Below is a small trained network, with its code and all its weights. Each question gives an input and a target symbol and asks what happens when units are switched off, that is, made to give their printed mean instead of their output.

import numpy as np


def w(rows, s, z=0):
    codes = np.array(rows[::2]) - 128.0
    scale = np.full(codes.shape[1], s)
    scale[-1] = z or s
    return codes * scale


def softmax(a):
    e = np.exp(a - a.max(-1, keepdims=True))
    return e / e.sum(-1, keepdims=True)


def log_softmax(a):
    a = a - a.max(-1, keepdims=True)
    return a - np.log(np.exp(a).sum(-1, keepdims=True))


def net(x, mask):
    ids = ['ΣΨαβπω'.index(c) for c in x.split()]
    T = len(ids)
    res = E[ids] + P[:T]
    u = 0
    for l in range(3):
        r = res
        for j in range(3):
            rows = slice(3 * j, 3 * j + 3)
            q, k, v = (r @ M[l][rows].T for M in (Q, K, V))
            z = softmax(np.where(np.tri(T) > 0, q @ k.T / 3**0.5, -1e9)) @ v
            o = O[l][rows]
            res = res + np.where(mask[u + j], z, o[:, -1]) @ o[:, :-1]
        u += 3
    return log_softmax(res[-1] @ U[:, :-1].T + U[:, -1])


Q, K, V, O = {}, {}, {}, {}
E = w([
[155,110,35],'Σ',
[113,59,231],'Ψ',
[172,158,71],'α',
[157,161,252],'β',
[104,136,11],'π',
[113,179,117],'ω',
],0.022)
P = w([
[113,103,193],'0',
[97,121,179],'1',
[112,148,126],'2',
[127,192,85],'3',
[151,221,61],'4',
[184,253,48],'5',
[210,231,34],'6',
[248,249,43],'7',
],0.0062)
Q[0] = w([
[144,159,177],'L0H0',
[110,188,138],'L0H0',
[113,110,186],'L0H0',
[43,66,106],'L0H1',
[11,54,228],'L0H1',
[112,148,160],'L0H1',
[46,53,80],'L0H2',
[81,156,103],'L0H2',
[134,144,140],'L0H2',
],0.012)
K[0] = w([
[73,167,202],'L0H0',
[73,196,73],'L0H0',
[135,220,146],'L0H0',
[102,99,216],'L0H1',
[71,26,220],'L0H1',
[79,145,177],'L0H1',
[117,76,105],'L0H2',
[254,164,216],'L0H2',
[103,65,130],'L0H2',
],0.0067)
V[0] = w([
[84,147,84],'L0H0',
[124,190,142],'L0H0',
[17,119,235],'L0H0',
[46,159,92],'L0H1',
[9,141,64],'L0H1',
[22,211,111],'L0H1',
[2,207,87],'L0H2',
[208,134,133],'L0H2',
[103,182,163],'L0H2',
],0.0085)
O[0] = w([
[149,174,131,185],'L0H0',
[200,151,107,130],'L0H0',
[146,117,131,1],'L0H0',
[136,134,172,184],'L0H1',
[169,60,156,214],'L0H1',
[254,120,131,175],'L0H1',
[202,100,121,153],'L0H2',
[65,183,131,142],'L0H2',
[90,105,113,129],'L0H2',
],0.0087,0.0093)
Q[1] = w([
[167,182,109],'L1H0',
[148,137,83],'L1H0',
[118,161,19],'L1H0',
[100,108,104],'L1H1',
[159,99,168],'L1H1',
[94,153,118],'L1H1',
[157,83,179],'L1H2',
[121,75,67],'L1H2',
[4,69,116],'L1H2',
],0.015)
K[1] = w([
[151,209,81],'L1H0',
[92,130,9],'L1H0',
[149,100,57],'L1H0',
[144,100,138],'L1H1',
[76,118,80],'L1H1',
[153,126,146],'L1H1',
[83,57,187],'L1H2',
[202,74,66],'L1H2',
[93,3,108],'L1H2',
],0.013)
V[1] = w([
[125,160,52],'L1H0',
[109,103,10],'L1H0',
[97,84,80],'L1H0',
[140,117,89],'L1H1',
[140,89,106],'L1H1',
[100,117,26],'L1H1',
[156,148,148],'L1H2',
[184,35,165],'L1H2',
[119,100,74],'L1H2',
],0.012)
O[1] = w([
[93,174,208,238],'L1H0',
[130,87,228,254],'L1H0',
[153,97,99,142],'L1H0',
[101,126,167,158],'L1H1',
[1,132,144,140],'L1H1',
[100,105,183,156],'L1H1',
[114,117,92,158],'L1H2',
[158,187,78,105],'L1H2',
[140,115,157,150],'L1H2',
],0.007,0.0099)
Q[2] = w([
[150,189,88],'L2H0',
[117,74,161],'L2H0',
[222,133,182],'L2H0',
[143,41,179],'L2H1',
[141,1,94],'L2H1',
[139,117,226],'L2H1',
[60,130,92],'L2H2',
[171,81,168],'L2H2',
[87,198,25],'L2H2',
],0.0092)
K[2] = w([
[154,245,98],'L2H0',
[65,119,125],'L2H0',
[153,126,105],'L2H0',
[40,213,91],'L2H1',
[115,194,110],'L2H1',
[129,254,110],'L2H1',
[24,138,65],'L2H2',
[251,75,242],'L2H2',
[131,101,34],'L2H2',
],0.0085)
V[2] = w([
[68,192,126],'L2H0',
[184,82,182],'L2H0',
[78,79,157],'L2H0',
[98,24,28],'L2H1',
[92,166,127],'L2H1',
[58,28,114],'L2H1',
[152,75,159],'L2H2',
[9,179,88],'L2H2',
[94,117,33],'L2H2',
],0.012)
O[2] = w([
[183,101,211,103],'L2H0',
[1,113,88,177],'L2H0',
[126,177,104,89],'L2H0',
[147,183,157,21],'L2H1',
[210,71,98,125],'L2H1',
[132,216,170,53],'L2H1',
[103,190,91,170],'L2H2',
[170,100,184,2],'L2H2',
[129,147,139,8],'L2H2',
],0.0094,0.0082)
U = w([
[84,219,212,199],'Σ',
[135,254,178,148],'Ψ',
[67,133,253,112],'α',
[215,213,135,86],'β',
[107,253,64,194],'π',
[152,146,88,1],'ω',
],0.0092,0.0045)

Each question gives the input, a string of symbols that net reads in full, and the target symbol t.
The units are the heads (3 rows each of Q, K, V and O). Each row of codes is followed by its name. A weight is (code - 128) times the scale printed after its matrix; where a second scale follows, it is the last column's (O and U).
mask holds one flag per head, layer by layer. A switched-off head (its flag False) gives its mean, the last column of its rows in O, instead of its output. The means were averaged over made-up inputs and are rounded, as every weight is.
A unit's drop is (log p(t) with every unit on - log p(t) with that unit switched off) / (log p(t) with every unit on - log p(t) with every unit switched off).
The circuit of an input: a set's keep is (log p(t) with only the set's units on - log p(t) with every unit switched off) / (log p(t) with every unit on - log p(t) with every unit switched off). Starting from all 9 units, units are removed one at a time, each time the one whose removal leaves the highest keep (on an exact tie, the one counted first), for as long as the keep stays at least 0.8.
circuit, biggest first: the units of the circuit, biggest drop first
unit that matters most: the unit with the biggest drop
heads that matter: for each layer, one digit per head in row order, 1 if its drop is at least 0.15 and else 0, layers parted by /
drop of u: that unit's drop, to one decimal
input Ψ α Ψ, target Ψ: circuit, biggest first : (L1H0 L2H1 L0H1 L2H0)
input Σ α Ψ, target Σ: unit that matters most : L0H1
input ω ω ω Σ π π π α, target ω: circuit, biggest first : (L2H1 L0H1 L1H0)
input α β Σ Σ π, target ω: circuit, biggest first : (L2H1 L0H1 L1H0)
input π ω β ω, target β: circuit, biggest first : (L1H0 L1H2 L2H0 L0H1)
input Ψ ω α π Σ π β, target β: circuit, biggest first : (L1H0 L2H0)
input π α π Σ β β Σ, target β: circuit, biggest first : (L1H1 L1H2 L2H0 L1H0)
input π Σ π ω α Σ Σ, target α: heads that matter : 010 / 111 / 000
input Σ Ψ π Ψ, target Ψ: heads that matter : 010 / 100 / 011
input π π π α ω α α ω, target α: circuit, biggest first : (L1H2 L0H1 L1H0 L2H1)
input π π Σ, target π: heads that matter : 011 / 000 / 101
input Ψ π α π β π, target β: heads that matter : 011 / 111 / 100
input Σ π Σ, target Σ: circuit, biggest first : (L1H1 L2H1)
input π Σ β α α Ψ, target β: circuit, biggest first : (L1H0 L2H0 L1H2)
input α ω Σ π α α π, target α: unit that matters most : L1H0
input β π π α Ψ Ψ α ω, target α: circuit, biggest first : (L0H1 L1H0 L2H2 L0H2)
input π π α π β π α, target ω: heads that matter : 100 / 101 / 011
input Ψ α π β π β, target β: heads that matter : 000 / 101 / 100
input π α π α α Ψ Σ, target α: heads that matter : 010 / 101 / 000
input Σ Σ Σ, target Σ: unit that matters most : L2H1
input π π α ω π Ψ Ψ, target π: heads that matter : 001 / 100 / 000
input α π Σ α π α, target α: drop of L0H2 : 0.0
input π π π ω, target π: drop of L2H2 : 0.2
input Σ Ψ π β π Ψ β, target π: drop of L0H0 : 0.6
